Rows and roughly how far along a hidden order each lies, from 0 to 10
In the rows, zero is written as 128.
[124  77  90 153 145 105 152  85  99  85 220  33 180  82 151  84 164 121
 176 148 102 103 150 172 131 141  58 178   5 134 165 170  67 178  69 108
 178 144 226 112 147 131 148 134 115 131  73 137 158  96 138 126 139 155
 153 159 114 167  81  61 126 127 163 165 136 190 158 108 129 121 166] : 3
[138  84 158 105 113  75 121 133 138  89 107 107 171 123 133  92 175 162
 111 128 152  94 113 160 188 136 133 116   1  97 192 144  89 136 188 106
 145 144 124 116  86 145 130 156 128 120 139 124 152  89 110 146 111 165
 174 142 159 146 131 146 132 101 129 140 128  95 150 167  79 122 137] : 1
[156  96 135 120 128 110 106  78 110  51 129  97 126 116 125 112 179 164
 131 103 122 184 138 126 114 136 103 140  10 138 188 168 134 153 132 116
 142 137 159  90 124 112 119 140 132 132 107 157  91 137 114 153 130 132
 154 182  95 135 129 135 145 145 130  98  79  81  82 155 110  99  90] : 7
[142 132 135 127 131 139 118 108 131 100 120 131 113 145 144 145 137 143
 138 119 115 162 125 116 117 137 101 124 145 152 150 130 141 134 138 139
 117 123 124 112 130 119 129 124 128 144 128 136  89 148 123 148 120 125
 126 156 103 133 136 142 138 134 123 109 108  91  97 144 137 108  99] : 7
[149  80 163 111 112  85 104 121 136 108 120 124 146 118 125  96 156 157
 105 123 154 107 130 160 174 128 123 123   1  98 180 155  94 137 172 101
 147 145 130 124  94 126 126 156 120 115 132 126 157  92 122 138 125 154
 179 140 154 138 124 152 131 108 133 128 118  99 142 160  86 121 130] : 2
[140 103 117 132 137 123 109  99 114  95 153 102 133 102 125 118 151 137
 142 123 115 151 121 134 105 132  86 140 105 136 145 156 128 154  95 125
 146 138 163 117 150 114 127 131 120 133 106 149 120 133 122 130 138 130
 133 141 104 136 121 124 129 139 142 111 103 129 106 129 120 109 117] : 7
[155 139  70 170 134 167 210  98 106 112 138  82 150 153 112 134 140  98
 107 104  89 190  96 104  60 145 161 126 147 150 139 115 149 128  99 172
 125 117 190 126 159 105 129  79 120 139 112 134 108 149 151 108 130 122
  82 196  68 141  84  72 131 161 124 142 145  84  63 100 166 125 148] : 5
[126 150 124 123 145 164 106 124 128 150 129 160  75 126 107 153  97 120
 134 115 118 171 124  98  76 121 102 129 255 153  82 127 159 132  71 149
 113 128 108 133 164 101 125 114 127 139 114 149  94 171 133 128 145  92
  94 100 100 107 139 141 125 156 128  85  98 153 116 108 153 119 114] : 10
[128 178 100 144 116 157 201 161 137 184 101 144 159 159 136 143  93  78
  98 142 132  92 129 114 118 122 204 113 184 125  99  82 133  83 158 144
 109 105 133 156 126 137 124  97 125 121 157  82 158 112 143  89 127 127
 104 142 144 125 104  98 120 130 116 175 194  99 124 104 151 171 165] : 0
[148 113 163 112 111  86 127 113 130  96 111 127 147 124 131  95 169 151
 120 127 154 113 155 147 176 125 144 132   1  98 168 148 106 132 188  93
 150 134 120 119  89 135 119 158 135 112 131 121 161 108 123 136 128 149
 181 142 156 125 123 148 131 119 134 130 124 111 100 151 100 124 131] : 2
[162 152  87 166 128 161 220 105 125 121 111 114 151 175 141 148 132  95
 102 115  98 166 137  99  79 143 169 121 124 155 148 108 142 107 147 168
 115 108 169 129 142 107 126  86 119 142 139 113 112 140 151 106 126 131
  98 213  86 139  76  94 135 154 113 158 171  40  50 120 166 134 137] : 3
[161 172  82 181 146 191 208  87 111 156 130 138 104 152 112 153 109  68
 125 110  97 203 174  78  25 128 160 141 235 153 102 111 157 110  89 159
 124 103 176 149 173  83 113  88 121 129 106 116 132 177 177  84 167  90
  82 191  85 110  60  71 125 176 124 129 156  99  57  67 203 147 130] : 6
[144 136 160 111 131 138  96 110 125 116  91 180  68 142 105 143 130 153
 120  97 144 196 131  89 107 124 136 113 177 132 119 127 172 116 144 137
 114 128  72 122 118 112 105 136 148 121 132 150  79 174 127 148 133  96
 125 122 118  95 158 168 136 143 114  71  85  99  95 133 129 108  80] : 9
[154 111 147 125 135 131  87  62  95  82 122 144  78 103  61 109 168 146
 127  68 130 231 124  95  80 123 123 140 113 119 126 163 171 144  99 120
 142 142 123 114 140  93  95 145 144 111  87 174  90 176 135 139 155  91
 133 141  95  90 134 145 135 170 128  50  53 120  88 115 136 101  88] : 10
[139 118 150 104 103  83 125 124 150  97  98 131 167 140 153  97 163 153
 118 141 155  61 174 148 193 131 152 132   1 108 181 137 106 115 225  89
 139 123 118 112  71 152 123 162 137 120 150 104 159  91 117 132 119 165
 181 160 168 132 125 151 135 105 127 154 142  73 131 166  97 130 106] : 0
[118 160  84 162 127 150 213 144 129 170 137 109 169 151 146 128 100  83
 119 151 115  78 151 129 123 129 172 133 137 127 105  93 106 106 145 138
 127 107 157 155 130 143 135 102 127 126 138  89 173 107 158  85 136 137
 103 146 138 131  79  72 119 127 128 190 202 127 138  89 165 167 178] : 0
[144 110 137 114 116  97 140 123 146 110 112 134 146 139 150 118 152 141
 111 132 144 101 163 144 156 133 135 121  23 130 181 145  97 121 187 105
 131 123 133 127 103 124 128 140 117 133 143 111 152 115 128 124 130 155
 161 161 145 144 108 151 134 118 124 129 143  80 121 165 105 132 109] : 2
[179 157 111 154 116 154 216  92 122 103  90 123 147 191 143 140 153 104
  96 104 114 179 142  95  95 142 192 114  65 146 167 109 148  96 190 155
 114 102 152 121 119 113 118 105 129 131 142 108 106 137 143 114 124 133
 122 227  98 135  87 105 143 148 106 140 167  14  31 134 148 133 116] : 2
[140 148  90 167 127 157 211 129 119 140 118 108 161 166 116 132 118  88
  94 116 105 137  91 112  88 141 188 115 146 136 124  95 132 108 134 166
 115 114 163 143 138 121 132  93 127 130 137 118 118 127 146  98 118 131
  78 166  97 130  84  84 126 148 123 167 148  89  92 101 150 145 173] : 2
